Below are the code and all the weights of a small trained network. Each question names an input and a target symbol and asks about switching units off, where a switched-off unit gives its printed mean instead of its output.

import numpy as np


def w(rows, s, z=0):
    codes = np.array(rows[::2]) - 128.0
    scale = np.full(codes.shape[1], s)
    scale[-1] = z or s
    return codes * scale


def norm(h):
    return h / np.sqrt((h * h).mean(-1, keepdims=True) + 1e-5)


def f(y):
    return y / 2 * (1 + np.tanh(0.7978845608 * (y + 0.044715 * y**3)))


def softmax(a):
    e = np.exp(a - a.max(-1, keepdims=True))
    return e / e.sum(-1, keepdims=True)


def log_softmax(a):
    a = a - a.max(-1, keepdims=True)
    return a - np.log(np.exp(a).sum(-1, keepdims=True))


def net(x, mask):
    ids = ['γδζθλσ'.index(c) for c in x.split()]
    T = len(ids)
    res = E[ids] + P[:T]
    q, k, v = (norm(res) @ M[0].T for M in (Q, K, V))
    z = softmax(np.where(np.tri(T) > 0, q @ k.T / 2**0.5, -1e9)) @ v
    res = res + np.where(mask[0], z, O[0][:, -1]) @ O[0][:, :-1]
    y = f(norm(res) @ A[0][:, :-1].T + A[0][:, -1])
    res = res + np.where(mask[1:17], y, B[0][:, -1]) @ B[0][:, :-1]
    return log_softmax(norm(res)[-1] @ U[:, :-1].T + U[:, -1])


Q, K, V, O, A, B = {}, {}, {}, {}, {}, {}
E = w([
[58,43,120,200],'γ',
[37,159,201,155],'δ',
[115,167,2,232],'ζ',
[101,127,21,218],'θ',
[161,216,30,189],'λ',
[85,237,142,141],'σ',
],0.0066)
P = w([
[33,121,51,121],'0',
[102,113,131,135],'1',
[30,118,34,106],'2',
[226,91,187,88],'3',
[40,116,38,84],'4',
[124,111,159,153],'5',
[26,118,33,55],'6',
[228,89,166,50],'7',
[54,121,44,39],'8',
[106,110,171,193],'9',
[41,108,36,2],'10',
[246,99,165,64],'11',
],0.0098)
Q[0] = w([
[250,85,154,87],'H1',
[151,127,158,180],'H1',
],0.023)
K[0] = w([
[99,145,166,255],'H1',
[157,93,170,173],'H1',
],0.018)
V[0] = w([
[159,114,88,157],'H1',
[105,5,122,121],'H1',
],0.02)
O[0] = w([
[41,205,205,75,251],'H1',
[238,251,53,65,236],'H1',
],0.013,0.0017)
A[0] = w([
[104,152,161,116,115],'N1',
[191,158,177,34,1],'N2',
[186,114,122,241,207],'N3',
[150,193,163,158,88],'N4',
[91,77,114,128,88],'N5',
[116,117,212,111,84],'N6',
[130,9,149,163,173],'N7',
[159,157,119,76,149],'N8',
[137,51,221,147,22],'N9',
[49,88,241,138,93],'N10',
[67,201,141,95,103],'N11',
[91,81,137,136,132],'N12',
[115,83,141,148,61],'N13',
[113,89,214,114,151],'N14',
[129,154,83,76,67],'N15',
[166,232,213,154,49],'N16',
],0.014,0.0041)
B[0] = w([
[146,98,128,116,151],'N1',
[98,133,142,186,177],'N2',
[252,76,191,151,183],'N3',
[79,73,162,141,153],'N4',
[114,129,140,104,165],'N5',
[124,149,72,122,142],'N6',
[115,183,124,154,223],'N7',
[104,177,110,156,205],'N8',
[98,146,94,222,157],'N9',
[169,119,101,66,213],'N10',
[179,80,145,146,254],'N11',
[113,123,128,69,170],'N12',
[82,135,95,139,141],'N13',
[126,125,71,122,159],'N14',
[151,144,137,115,203],'N15',
[79,98,193,115,194],'N16',
],0.014,0.007)
U = w([
[189,181,90,107,84],'γ',
[57,90,66,103,73],'δ',
[140,40,79,213,112],'ζ',
[189,40,142,2,110],'θ',
[254,43,141,139,171],'λ',
[128,124,207,129,249],'σ',
],0.009,0.0017)

Each question gives the input, a string of symbols that net reads in full, and the target symbol t.
The units are the heads (2 rows each of Q, K, V and O) and the neurons (one row each of A and B). Each row of codes is followed by its name. A weight is (code - 128) times the scale printed after its matrix; where a second scale follows, it is the last column's (O, A, B and U).
mask holds one flag per unit, heads first, then neurons. A switched-off unit (its flag False) gives its mean, the last column of its rows in O or B, instead of its output. The means were averaged over made-up inputs and are rounded, as every weight is.
A unit's drop is (log p(t) with every unit on - log p(t) with that unit switched off) / (log p(t) with every unit on - log p(t) with every unit switched off).
The circuit of an input: a set's keep is (log p(t) with only the set's units on - log p(t) with every unit switched off) / (log p(t) with every unit on - log p(t) with every unit switched off). Starting from the 12 units with the biggest drops (on a tie, the unit counted first), units are removed one at a time, each time the one whose removal leaves the highest keep (on an exact tie, the one counted first), for as long as the keep stays at least 0.8.
circuit, biggest first: the units of the circuit, biggest drop first
top k neurons: the k neurons with the biggest drops, biggest first
drop of u: that unit's drop, to one decimal
input δ σ δ λ, target ζ: circuit, biggest first -> [H1]
input θ θ θ θ λ, target θ: circuit, biggest first -> [H1 N10 N11]
input λ ζ θ θ, target θ: circuit, biggest first -> [H1 N10]
input θ θ θ γ θ δ θ σ θ δ, target ζ: circuit, biggest first -> [H1 N9]
input δ γ ζ θ ζ θ σ ζ λ, target θ: top 4 neurons -> [N10 N8 N9 N12]
input θ δ δ σ ζ σ, target ζ: top 2 neurons -> [N9 N3]
input δ σ θ ζ, target ζ: top 2 neurons -> [N9 N7]
input θ θ σ λ σ σ θ σ θ λ, target ζ: circuit, biggest first -> [H1 N9]
input θ δ λ θ δ ζ θ θ γ θ θ γ, target σ: circuit, biggest first -> [H1 N2]
input θ δ θ θ γ γ λ γ, target γ: drop of H1 -> 0.4
input λ λ θ θ θ σ θ ζ, target ζ: drop of N9 -> 0.1
input θ σ θ δ, target ζ: drop of N5 -> 0.0
